Below are the code and all the weights of a small trained network. Each question names an input and a target symbol and asks about switching units off, where a switched-off unit gives its printed mean instead of its output.

import numpy as np


def w(rows, s, z=0):
    codes = np.array(rows[::2]) - 128.0
    scale = np.full(codes.shape[1], s)
    scale[-1] = z or s
    return codes * scale


def f(y):
    return y / 2 * (1 + np.tanh(0.7978845608 * (y + 0.044715 * y**3)))


def softmax(a):
    e = np.exp(a - a.max(-1, keepdims=True))
    return e / e.sum(-1, keepdims=True)


def log_softmax(a):
    a = a - a.max(-1, keepdims=True)
    return a - np.log(np.exp(a).sum(-1, keepdims=True))


def net(x, mask):
    ids = ['ΓΛΞΣΨΩβεθφ'.index(c) for c in x.split()]
    T = len(ids)
    res = E[ids] + P[:T]
    u = 0
    for l in range(3):
        r = res
        for j in range(2):
            rows = slice(3 * j, 3 * j + 3)
            q, k, v = (r @ M[l][rows].T for M in (Q, K, V))
            z = softmax(np.where(np.tri(T) > 0, q @ k.T / 3**0.5, -1e9)) @ v
            o = O[l][rows]
            res = res + np.where(mask[u + j], z, o[:, -1]) @ o[:, :-1]
        u += 2
        y = f(res @ A[l][:, :-1].T + A[l][:, -1])
        res = res + np.where(mask[u : u + 8], y, B[l][:, -1]) @ B[l][:, :-1]
        u += 8
    return log_softmax(res[-1] @ U[:, :-1].T + U[:, -1])


Q, K, V, O, A, B = {}, {}, {}, {}, {}, {}
E = w([
[97,103,123,201],'Γ',
[114,164,102,2],'Λ',
[94,84,119,216],'Ξ',
[128,148,171,163],'Σ',
[98,93,117,209],'Ψ',
[87,114,76,108],'Ω',
[73,108,39,125],'β',
[144,133,219,200],'ε',
[158,192,228,87],'θ',
[74,98,56,14],'φ',
],0.0092)
P = w([
[2,162,199,146],'0',
[24,184,179,151],'1',
[85,222,146,168],'2',
[113,236,131,168],'3',
[115,219,136,159],'4',
[134,205,130,151],'5',
[142,187,130,146],'6',
[141,158,140,131],'7',
[158,140,133,124],'8',
[164,113,141,116],'9',
[170,88,147,108],'10',
[193,64,143,112],'11',
[183,28,166,129],'12',
],0.0069)
Q[0] = w([
[175,150,138,251],'0.h0',
[141,59,78,177],'0.h0',
[3,226,81,166],'0.h0',
[175,89,123,96],'0.h1',
[129,36,200,179],'0.h1',
[129,157,105,57],'0.h1',
],0.0043)
K[0] = w([
[90,143,208,197],'0.h0',
[43,94,114,101],'0.h0',
[3,242,138,152],'0.h0',
[114,88,86,181],'0.h1',
[159,83,135,84],'0.h1',
[131,139,116,172],'0.h1',
],0.0069)
V[0] = w([
[52,177,206,119],'0.h0',
[81,130,132,184],'0.h0',
[221,167,166,116],'0.h0',
[55,188,216,146],'0.h1',
[250,101,84,141],'0.h1',
[253,163,124,117],'0.h1',
],0.0055)
O[0] = w([
[122,192,117,178,236],'0.h0',
[113,124,163,185,182],'0.h0',
[148,110,129,104,92],'0.h0',
[100,179,158,177,254],'0.h1',
[138,20,121,117,10],'0.h1',
[139,2,129,146,48],'0.h1',
],0.0067,0.0038)
A[0] = w([
[179,128,77,51,60],'0.n0',
[43,120,4,73,115],'0.n1',
[51,187,225,151,197],'0.n2',
[142,114,213,127,98],'0.n3',
[103,202,2,9,254],'0.n4',
[179,191,184,22,198],'0.n5',
[111,8,144,92,90],'0.n6',
[171,153,201,105,94],'0.n7',
],0.0066,0.0085)
B[0] = w([
[145,101,86,110,117],'0.n0',
[105,143,187,123,132],'0.n1',
[170,172,115,193,254],'0.n2',
[194,178,114,87,124],'0.n3',
[1,116,193,147,212],'0.n4',
[104,201,175,172,178],'0.n5',
[107,93,119,62,119],'0.n6',
[166,204,120,68,127],'0.n7',
],0.0081,0.011)
Q[1] = w([
[139,160,78,106],'1.h0',
[114,101,196,174],'1.h0',
[120,121,77,6],'1.h0',
[141,95,163,162],'1.h1',
[151,146,114,102],'1.h1',
[150,150,71,61],'1.h1',
],0.012)
K[1] = w([
[97,163,110,148],'1.h0',
[180,96,99,40],'1.h0',
[85,139,120,254],'1.h0',
[126,79,148,103],'1.h1',
[125,184,79,123],'1.h1',
[81,177,115,215],'1.h1',
],0.0099)
V[1] = w([
[129,159,95,110],'1.h0',
[120,156,107,165],'1.h0',
[186,160,254,143],'1.h0',
[168,24,85,84],'1.h1',
[171,171,127,158],'1.h1',
[185,204,173,120],'1.h1',
],0.0073)
O[1] = w([
[82,157,102,53,128],'1.h0',
[82,148,127,156,164],'1.h0',
[120,3,218,137,181],'1.h0',
[154,208,64,46,6],'1.h1',
[27,81,119,92,158],'1.h1',
[92,85,237,113,165],'1.h1',
],0.0061,0.024)
A[1] = w([
[81,175,87,133,203],'1.n0',
[131,3,186,180,110],'1.n1',
[61,67,213,185,195],'1.n2',
[178,190,115,121,157],'1.n3',
[126,198,90,98,73],'1.n4',
[113,122,50,145,238],'1.n5',
[162,58,172,98,75],'1.n6',
[114,128,68,128,255],'1.n7',
],0.0062,0.0039)
B[1] = w([
[84,142,254,72,130],'1.n0',
[130,118,56,148,205],'1.n1',
[116,75,110,150,252],'1.n2',
[186,46,134,34,125],'1.n3',
[98,109,7,86,126],'1.n4',
[116,243,236,64,126],'1.n5',
[96,171,95,71,130],'1.n6',
[140,211,237,22,125],'1.n7',
],0.0071,0.036)
Q[2] = w([
[80,109,148,142],'2.h0',
[175,51,182,227],'2.h0',
[137,114,183,97],'2.h0',
[93,138,148,72],'2.h1',
[105,26,99,143],'2.h1',
[130,2,138,164],'2.h1',
],0.0078)
K[2] = w([
[143,51,104,126],'2.h0',
[148,117,125,2],'2.h0',
[155,137,68,92],'2.h0',
[95,115,51,124],'2.h1',
[142,133,129,45],'2.h1',
[194,106,172,92],'2.h1',
],0.0092)
V[2] = w([
[175,149,254,133],'2.h0',
[252,167,57,175],'2.h0',
[14,148,233,82],'2.h0',
[189,175,199,115],'2.h1',
[254,120,69,147],'2.h1',
[116,181,246,101],'2.h1',
],0.0068)
O[2] = w([
[22,64,48,142,119],'2.h0',
[76,110,203,171,6],'2.h0',
[202,128,2,100,206],'2.h0',
[111,67,162,128,64],'2.h1',
[10,116,98,81,35],'2.h1',
[226,47,203,95,119],'2.h1',
],0.0074,0.024)
A[2] = w([
[162,154,160,118,112],'2.n0',
[137,131,124,90,235],'2.n1',
[174,10,87,135,121],'2.n2',
[118,194,173,124,5],'2.n3',
[148,83,73,134,54],'2.n4',
[36,96,138,131,108],'2.n5',
[116,11,156,159,118],'2.n6',
[255,200,96,66,200],'2.n7',
],0.0094,0.0024)
B[2] = w([
[78,189,138,58,122],'2.n0',
[192,197,137,16,123],'2.n1',
[79,193,178,59,253],'2.n2',
[78,221,122,40,126],'2.n3',
[130,217,160,90,202],'2.n4',
[110,255,56,86,128],'2.n5',
[64,167,142,80,202],'2.n6',
[79,60,39,109,148],'2.n7',
],0.0092,0.024)
U = w([
[234,111,165,155,182],'Γ',
[99,150,255,49,23],'Λ',
[46,151,123,144,140],'Ξ',
[216,141,179,135,104],'Σ',
[103,63,160,181,92],'Ψ',
[18,84,116,106,253],'Ω',
[148,164,100,53,73],'β',
[94,73,155,176,54],'ε',
[189,99,86,121,128],'θ',
[100,45,155,197,108],'φ',
],0.0078,0.0064)

Each question gives the input, a string of symbols that net reads in full, and the target symbol t.
The units are the heads (3 rows each of Q, K, V and O) and the neurons (one row each of A and B). Each row of codes is followed by its name. A weight is (code - 128) times the scale printed after its matrix; where a second scale follows, it is the last column's (O, A, B and U).
mask holds one flag per unit, layer by layer, with each layer's heads first. A switched-off unit (its flag False) gives its mean, the last column of its rows in O or B, instead of its output. The means were averaged over made-up inputs and are rounded, as every weight is.
A unit's drop is (log p(t) with every unit on - log p(t) with that unit switched off) / (log p(t) with every unit on - log p(t) with every unit switched off).
The circuit of an input: a set's keep is (log p(t) with only the set's units on - log p(t) with every unit switched off) / (log p(t) with every unit on - log p(t) with every unit switched off). Starting from the 12 units with the biggest drops (on a tie, the unit counted first), units are removed one at a time, each time the one whose removal leaves the highest keep (on an exact tie, the one counted first), for as long as the keep stays at least 0.8.
units of the circuit, in order: the units of the circuit, biggest drop first
unit that matters most: the unit with the biggest drop
top k neurons in layer l: the k neurons of layer l with the biggest drops, biggest first
drop when u is switched off: that unit's drop, to one decimal
input Ξ ε Ω Λ φ Ω Ξ Ω Ξ Γ θ Ψ, target Λ: units of the circuit, in order -> (2.h1, 0.n5, 2.n2)
input Λ Ψ Ψ θ Ξ θ θ, target Λ: unit that matters most -> 2.h1
input Ω φ φ, target β: units of the circuit, in order -> (2.h0, 2.h1, 0.n4)
input Ξ Ψ Γ Λ Σ, target β: top 2 neurons in layer 1 -> (1.n0, 1.n1)
input θ Σ Λ ε ε φ θ, target β: units of the circuit, in order -> (2.h0, 0.n4, 0.n2)
input Ψ Ξ β Ξ φ φ Σ β Ψ Ψ ε θ, target Ω: units of the circuit, in order -> (2.h1, 0.n4, 2.h0)
input φ Ψ ε ε φ φ θ, target β: units of the circuit, in order -> (2.h0, 0.n4)
input Λ θ Ψ θ θ θ, target Λ: top 4 neurons in layer 2 -> (2.n2, 2.n6, 2.n7, 2.n4)
input Ψ φ ε β Ξ Ω θ φ φ Γ, target β: units of the circuit, in order -> (0.n4, 2.h0, 2.n2)
input Λ θ Σ, target Λ: top 2 neurons in layer 0 -> (0.n7, 0.n5)
input Ψ Σ ε Ψ Λ θ Λ, target Λ: top 2 neurons in layer 2 -> (2.n2, 2.n4)
input φ Ξ Γ Γ φ φ β, target β: units of the circuit, in order -> (2.h0, 0.n4)
input Ω ε ε Ψ Ω θ ε, target Λ: top 2 neurons in layer 2 -> (2.n2, 2.n6)
input θ Γ Γ, target Λ: unit that matters most -> 0.n7
input ε Σ Ξ Ξ φ Ψ ε φ ε, target β: top 2 neurons in layer 2 -> (2.n4, 2.n2)
input Ω ε Γ ε Ψ Γ Ξ β φ β φ Ω, target θ: top 3 neurons in layer 2 -> (2.n6, 2.n7, 2.n2)
input Σ θ Λ ε φ Γ Ξ Λ Σ Ψ θ φ β, target β: top 2 neurons in layer 0 -> (0.n2, 0.n4)
input θ Ξ Ξ φ θ ε Ξ φ Ω ε φ Ψ, target β: top 2 neurons in layer 1 -> (1.n0, 1.n3)
input Ψ φ ε Ξ β ε Γ Λ β ε ε, target Ω: top 3 neurons in layer 0 -> (0.n4, 0.n5, 0.n3)
input φ Ψ θ Γ Λ Ω ε ε Ξ Ψ φ θ ε, target β: unit that matters most -> 0.n2
input Ξ Ξ θ Ψ, target Λ: top 3 neurons in layer 2 -> (2.n2, 2.n6, 2.n7)
input Ψ Ξ Σ φ Λ θ Γ Ξ ε ε θ, target Ω: top 2 neurons in layer 2 -> (2.n4, 2.n6)
input ε Ω φ θ φ Ψ Ω β θ Λ Λ θ ε, target Λ: top 3 neurons in layer 0 -> (0.n7, 0.n5, 0.n2)
input Ξ φ β Λ ε Ξ θ Λ, target Λ: top 3 neurons in layer 2 -> (2.n2, 2.n7, 2.n4)
input Σ θ Σ, target Λ: drop when 1.h1 is switched off -> 0.1
input Γ ε ε Ψ ε φ θ Ξ θ Ψ θ β, target Λ: drop when 2.n7 is switched off -> 0.1
input θ Σ ε θ Σ Σ Ω Ω Σ ε Ω φ Σ, target β: unit that matters most -> 0.n4
input Ω Ξ Σ Σ Ω ε ε θ Ψ φ Ψ, target β: drop when 0.n4 is switched off -> 0.4
